(in the rows, 128 means zero)
Each row of numbers belongs to one of the things below and depends on some of the facts about them. Some rows are named. Which thing is each other row?

Facts:
α: uses; σ: belongs to class
α(Q_839, Q_993); α(Q_234, Q_87); α(Q_994, Q_395); α(Q_339, Q_797); α(Q_808, Q_113); α(Q_125, Q_357)
α(Q_576, Q_247); α(Q_269, Q_455); α(Q_249, Q_848); α(Q_725, Q_851); α(Q_603, Q_725); α(Q_873, Q_184)
α(Q_782, Q_522); α(Q_106, Q_664); α(Q_711, Q_770); α(Q_953, Q_611); α(Q_357, Q_10); α(Q_113, Q_377)
α(Q_87, Q_514); α(Q_273, Q_284); α(Q_90, Q_954); α(Q_678, Q_81); α(Q_387, Q_344); α(Q_64, Q_752)
α(Q_843, Q_64); α(Q_81, Q_992); α(Q_408, Q_730); α(Q_318, Q_711); α(Q_395, Q_339); α(Q_942, Q_634)
α(Q_978, Q_375); α(Q_455, Q_285); α(Q_107, Q_199); α(Q_728, Q_318); α(Q_797, Q_163); α(Q_766, Q_4)
α(Q_686, Q_125); α(Q_634, Q_678); α(Q_896, Q_782); α(Q_96, Q_108); α(Q_18, Q_249); α(Q_841, Q_601)
α(Q_412, Q_831); α(Q_370, Q_868); α(Q_875, Q_527); α(Q_247, Q_366); α(Q_34, Q_953); α(Q_779, Q_88)
α(Q_354, Q_779); α(Q_664, Q_61); α(Q_366, Q_106); α(Q_108, Q_107); α(Q_199, Q_875); α(Q_517, Q_407)
α(Q_514, Q_850); α(Q_951, Q_192); α(Q_63, Q_509); α(Q_848, Q_714); α(Q_4, Q_38); α(Q_392, Q_267)
α(Q_730, Q_414); α(Q_121, Q_888); α(Q_61, Q_142); α(Q_10, Q_517); α(Q_527, Q_951); α(Q_717, Q_370)
α(Q_184, Q_392); α(Q_522, Q_843); α(Q_142, Q_121); α(Q_414, Q_576); α(Q_954, Q_808); α(Q_851, Q_717)
α(Q_139, Q_585); α(Q_850, Q_18); α(Q_836, Q_603); α(Q_993, Q_412); α(Q_386, Q_853); α(Q_344, Q_766)
α(Q_558, Q_34); α(Q_192, Q_269); α(Q_375, Q_728); α(Q_855, Q_144); α(Q_31, Q_896); α(Q_163, Q_63)
α(Q_888, Q_836); α(Q_144, Q_604); α(Q_868, Q_733); α(Q_267, Q_893); α(Q_583, Q_630); α(Q_604, Q_354)
α(Q_437, Q_386); α(Q_611, Q_90); α(Q_831, Q_549); α(Q_274, Q_855); α(Q_742, Q_942); α(Q_288, Q_583)
α(Q_88, Q_368); α(Q_733, Q_994); α(Q_770, Q_234); α(Q_368, Q_841); α(Q_585, Q_437); α(Q_509, Q_863)
α(Q_465, Q_742); α(Q_284, Q_558); α(Q_457, Q_465); α(Q_601, Q_273); α(Q_863, Q_387); α(Q_285, Q_288)
α(Q_377, Q_686); α(Q_768, Q_31); σ(Q_714, rege); σ(Q_839, pavapor); σ(Q_234, pavapor); σ(Q_994, pavapor)
σ(Q_339, varem); σ(Q_808, pavapor); σ(Q_125, pavapor); σ(Q_576, pavapor); σ(Q_269, fure); σ(Q_249, pavapor)
σ(Q_725, felok); σ(Q_603, rege); σ(Q_873, rege); σ(Q_782, varem); σ(Q_106, troro); σ(Q_711, pavapor)
σ(Q_953, pavapor); σ(Q_357, varem); σ(Q_113, troro); σ(Q_87, pavapor); σ(Q_273, pavapor); σ(Q_893, pavapor)
σ(Q_90, brikugik); σ(Q_678, pavapor); σ(Q_387, brikugik); σ(Q_64, pavapor); σ(Q_843, pavapor); σ(Q_81, varem)
σ(Q_408, rege); σ(Q_318, felok); σ(Q_395, troro); σ(Q_942, varem); σ(Q_978, pavapor); σ(Q_455, pavapor)
σ(Q_107, pavapor); σ(Q_728, fure); σ(Q_797, varem); σ(Q_766, rege); σ(Q_686, felok); σ(Q_634, varem)
σ(Q_896, pavapor); σ(Q_96, fure); σ(Q_18, varem); σ(Q_841, pavapor); σ(Q_412, felok); σ(Q_370, brikugik)
σ(Q_875, pavapor); σ(Q_247, troro); σ(Q_34, pavapor); σ(Q_779, rege); σ(Q_72, felok); σ(Q_354, pavapor)
σ(Q_992, pavapor); σ(Q_664, rege); σ(Q_752, fure); σ(Q_366, rege); σ(Q_108, pavapor); σ(Q_199, felok)
σ(Q_517, pavapor); σ(Q_514, varem); σ(Q_951, fure); σ(Q_549, pavapor); σ(Q_518, troro); σ(Q_63, pavapor)
σ(Q_848, varem); σ(Q_4, pavapor); σ(Q_392, varem); σ(Q_730, fure); σ(Q_121, pavapor); σ(Q_61, varem)
σ(Q_853, troro); σ(Q_10, varem); σ(Q_527, pavapor); σ(Q_717, varem); σ(Q_184, troro); σ(Q_522, rege)
σ(Q_142, pavapor); σ(Q_414, brikugik); σ(Q_954, pavapor); σ(Q_851, rege); σ(Q_139, varem); σ(Q_850, fure)
σ(Q_836, troro); σ(Q_993, pavapor); σ(Q_315, varem); σ(Q_386, pavapor); σ(Q_344, pavapor); σ(Q_630, pavapor)
σ(Q_558, pavapor); σ(Q_192, rege); σ(Q_375, varem); σ(Q_855, rege); σ(Q_31, pavapor); σ(Q_38, pavapor)
σ(Q_163, felok); σ(Q_888, troro); σ(Q_144, troro); σ(Q_868, varem); σ(Q_267, pavapor); σ(Q_583, troro)
σ(Q_604, pavapor); σ(Q_437, varem); σ(Q_611, troro); σ(Q_831, pavapor); σ(Q_274, pavapor); σ(Q_742, brikugik)
σ(Q_288, pavapor); σ(Q_88, pavapor); σ(Q_733, pavapor); σ(Q_770, pavapor); σ(Q_420, fure); σ(Q_407, fure)
σ(Q_368, pavapor); σ(Q_585, pavapor); σ(Q_509, felok); σ(Q_16, brikugik); σ(Q_722, pavapor); σ(Q_465, varem)
σ(Q_284, pavapor); σ(Q_457, pavapor); σ(Q_525, rege); σ(Q_601, pavapor); σ(Q_863, troro); σ(Q_285, pavapor)
σ(Q_377, varem); σ(Q_768, troro)

Known rows:
Q_517: [169 118 213 134 184 121 141 133 180 115 131 105 130  75 132 156  88  84
 150 166 116 131 140 161 122 126 151]
Q_888: [169  79 183 135 117 133 103 155 140  96 118 142 124  70 131 166 113 119
 172 125 128  85 182 152 112 164 138]
Q_407: [175 104 205 150 111 134 127 151 173 109 153 130 137  82 133 205 104 119
 183 149 127  73 179 140 113 159 152]
Q_375: [129 101 189 153 116 119  90 128 175  95 140 125 137  70 143 170 116  92
 166 144 142  75 156 182 126 141 132]
Q_839: [121 130 199  96 151 109  89 140 150  96  45  83 145  63 103 119  90  76
 156 123 148 103 113 185 136 144 164]
Q_269: [161 103 184 139  99 124  96 164 162 101 142 105 142  75 132 174 121 119
 174 124 146  73 174 154 118 164 142]
Q_34: [167 113 191 133 174 111 121 136 169 116 134  92 128  72 140 130  99  83
 136 142 123 147 132 169 119 131 139]
Q_843: [161 126 192 121 177 114 117 156 163 104 113  62 132  68 126 128 104  73
 135 151 128 127 144 161 118 136 135]
Q_420: [161 100 185 141  95 122  96 152 155 105 146 112 136  75 136 182 113 114
 172 125 137  78 167 152 113 165 144]
Q_61: [158 114 186 140 130 142 102 143 166 109 139 154 135  64 134 166 107  94
 150 130 136 101 169 169 123 157 125]
Q_733: [159 113 190 143 174 106 123 140 152 113  96  75 125  79 129 124  86  86
 135 150 126 122 131 176 118 133 141]
Q_344: [150 118 187 132 158  91 119 133 178 112 123  55 150  82 146 137 115  76
 144 142 126 155 112 161 116 123 155]
Q_742: [146 112 183 135 153 118 103 164 165 103 115  98 136  70 134 189 104  96
 174 131 146 129 142 161 120 162 135]
Q_601: [164 111 182 132 171 109 113 141 161 116 135  86 128  71 143 118 104  85
 129 131 125 153 129 173 118 132 135]
Q_853: [167  83 181 134 111 125 109 155 151  96 120 128 139  77 135 169 126 116
 175 125 128 101 174 143 109 161 146]
Q_408: [150  90 190 108  89 140  95 110 179 102 150 177 144  52 123 150 126  82
 153 145 113 179 220 163 124 160 122]
Q_808: [167 115 204 133 179 118 132 134 173 115 132 100 129  74 136 143  91  84
 145 157 119 139 135 165 121 129 146]

Which thing is each row?
No name comes twice in this set of rows, the named rows included.
[157 122 193 123 171 113 114 146 163 107 109  82 134  69 126 125  99  81
 140 139 130 133 131 170 122 136 142]  Q_678
[165 118 198 104 172 133 110 141 178 111 151 131 128  54 136 125 105  80
 140 124 127 163 142 169 129 134 138]  Q_576
[149  62 187 147  91 120 102 110 151 113 124 187 135  82 151 170 104 133
 187  88 122 123 135 170 121 152 171]  Q_184
[157 106 189 147 160 122 117 155 172 110 138 114 130  76 144 199  99 100
 175 141 131 133 145 159 117 156 136]  Q_90
[151  98 181 129  99 120 111 131 163  95 103 106 150  71 111 147 125  82
 148 174 120 137 228 155 113 166 120]  Q_522
[137  91 176 140  80  99 114 106 180 104 117  99 171  85 132 158 135  84
 157 163 115 169 196 154 111 153 141]  Q_766
[158 107 170 130 162 103  95 141 153 115 143  79 123  65 150 106 105  78
 120 119 127 159 126 179 117 133 125]  Q_274
[130  67 186 149  72 116 104  68 166 119 109 195 146  78 136 145  93 111
 163 124 112 173 172 192 127 156 152]  Q_873
[153 121 187 130 160  90 126 137 183 114 125  53 160  85 147 133 120  79
 144 138 126 164 113 157 116 123 158]  Q_38
[150 123 181 140 124 127 104 156 166 101 124 101 145  71 128 173 118  82
 147 153 141  86 170 156 114 156 123]  Q_782
[171 112 182 134 106 126 101 176 157  99 142  88 141  75 128 181 122 109
 168 135 141  68 187 140 110 169 136]  Q_752
[152  99 196 141 157 112 123 100 171 132 115 153 137  80 148 117  77 112
 146 102 123 163  92 197 133 128 170]  Q_893
[140 109 177 147 142  98 108 153 177 107 126  71 150  84 152 197 117  92
 180 131 138 143 124 152 113 151 144]  Q_387
[153 104 181 154 160 118 111 160 151 109 104 100 123  79 134 184  86 105
 167 139 140 114 143 171 117 163 132]  Q_370
[167 104 192 115  97 144  84 157 172 106 188 152 133  56 139 182 126 110
 174 107 134 106 179 150 121 164 137]  Q_730

Now the same things, written a new way:
Named rows:
Q_387: [150 125  73 135 167 109 123  84 103 114 104  97 122 105 148 115 165 121
 123 135  98 149 172 153 214 111]
Q_199: [167 130 238 143 157 143 116 112  96  75 161 116  90  88  99 130 120 154
 133 118 117 144 117 112 120 182]
Q_951: [163 107 179 115 158 160  98  78 110  85 113  85 121  97  90 131 146 137
 115 138 139 157  62 157 200 217]
Q_420: [173  72 174 125 115 100  95 117 118  94 113 102  99 141 162 138 137 126
 117 173 142 125  23 172 202 156]
Q_269: [147  94 194  96 181 161  96  92 119  96 120  93 121  83 102 128 143 115
 119 139 143 159  43 159 181 199]
Q_752: [141  57 165 102 105 105 101 109 116  88 130  79  91 129 139 136 135 118
 109 182 130 125  22 184 197 140]
Q_234: [101 136  89 186 149 151 148 146 135 106 117 126 117 161 109 148 163  67
 133 133 108 147 169 185  64  80]
Q_108: [137 142  98 151  89 152 150 132 108 119  88 124 108 120  91 134 157 121
 123 104  81 152 132 135 100 122]
Q_678: [117 129  93 135 108 146 147 149 120 128 102 137 105 121 103 128 159  98
 123 118  97 148 120 148  75  95]
Q_368: [167 175  18 118  81 131 136 165 103 130  98  88  69 141  87 133 145 115
 121  94 123 151 129 152  87  88]
Q_896: [142 142 112 164  99 135 140 148 121 129  88 158 112 133 131 136 157 107
 130 108 102 142 124 131  91 104]
Q_386: [143 133 113 159  91 127 142 156 117 131  83 151 106 128 127 138 150 111
 124 113  94 137 107 138  97 101]
Q_779: [192 132  74  91 176  87 118 116 105  66 156  81  95 122 114 128  96 162
 123  83 231 142  77 174 149 137]
Q_408: [162 100 159 127 190  86 125 103 120  68 141 143 132 119 152 131 107 165
 132  96 213 135  71 146 138 154]
Q_855: [171 115 107 110 185  91 130 104 109  59 154 105 117 119 126 128 104 171
 121  97 213 141  88 159 150 151]
Q_375: [125 129 152 138 164 124 123 123 124  98 152 126 101 125 125 132 138 123
 138 128 119 143 159 136 105 101]
Q_392: [154 136 150 140 123 119 129 113 108  94 144 120  96 125 118 129 138 153
 135 122 108 139 157 122 138 123]

Rows to name:
No name comes twice in this set of rows, the named rows included.
[138 138 106 184 119 136 144 154 126 119  91 142 114 152 127 145 157  86
 132 118 103 141 142 155  82  94]  Q_249
[148 134 192 183 177 123 122 121 111  55 176 119  88 158 127 134 128 131
 142 148 144 135 153 146 104 142]  Q_318
[129  82 222 100 219 134 122  85 113  73 143 123 133  51  89 135 100 157
 115  83 182 155  79 152 143 184]  Q_192

Now the same things, written a new way:
Known rows:
Q_234: [118 115 107 139 127 131  65  97 123 116 119  86 100]
Q_288: [105 103 129 136 139 154  88 103 100 107 126  92  89]
Q_714: [130  66  75 152 175 156 110 108 101 148 122  59  99]
Q_722: [100  90 125 145 146 158  92 112 128 116 119  76 109]
Q_96: [113 104 130 144 150 162  70  96 109 109 117  89  92]
Q_517: [104 106 127 142 146 154  84 104 110 118 116  87 105]
Q_412: [115 134  91  95 157 170 109  87  99 111 102  49  97]
Q_611: [123 116 120 134 165 140 114  88  86 144  97  66  98]
Q_896: [105 112 126 140 144 151  79 103 105 115 118  89  98]
Q_768: [119 113 109 134 156 139 107 100  91 137 105  57  82]
Q_107: [105 104 129 136 137 153  87 102  99 106 126  92  89]
Q_88: [107 113 133 141 148 151  84  95 104 120 113  94 109]
Q_779: [135  92  84 147 179 149 101  91  72 152 117  81  96]
Q_875: [107 100 131 134 134 155  92 102  95 101 131  95  82]
Q_873: [133  90  79 147 176 150  97  99  74 148 121  74  87]
Q_853: [116  88 107 139 158 147 122 110 115 136 105  44  94]
Q_4: [ 99 109 126 143 147 154  81 103 112 118 123  83  99]

Name these rows:
No name comes twice in this set of rows, the named rows included.
[122 115 118 134 163 140 112  91  87 142  98  64  95]  Q_113
[109  84 127 149 152 168  81 104 131 111 115  76 104]  Q_420
[124 113 106 134 155 141 102 117  83 130  91  59  82]  Q_247
[105 112 123 141 143 149  78 103 108 116 118  88  99]  Q_978
[107  98 132 133 133 154  94 102  94 100 132  96  81]  Q_527
[106 121 109 137 163 141 103  92  94 144 122  50  73]  Q_863
[100  84 125 145 145 160  97 114 129 114 120  74 109]  Q_630
[118 124  96  90 148 172 119  85  89  99 113  55  82]  Q_199
[130  70  78 151 177 157 109 108  95 148 121  62  97]  Q_525
[ 97 144  92 100 166 174 103  79 104 120 121  39  86]  Q_163
[117 136  98  96 161 170 113  79  96 115  97  54 106]  Q_686
[120 104 111 132 153 142 115 102  90 130 110  57  78]  Q_583
[116 117 106 137 161 146  98 123  82 133  90  54  80]  Q_836

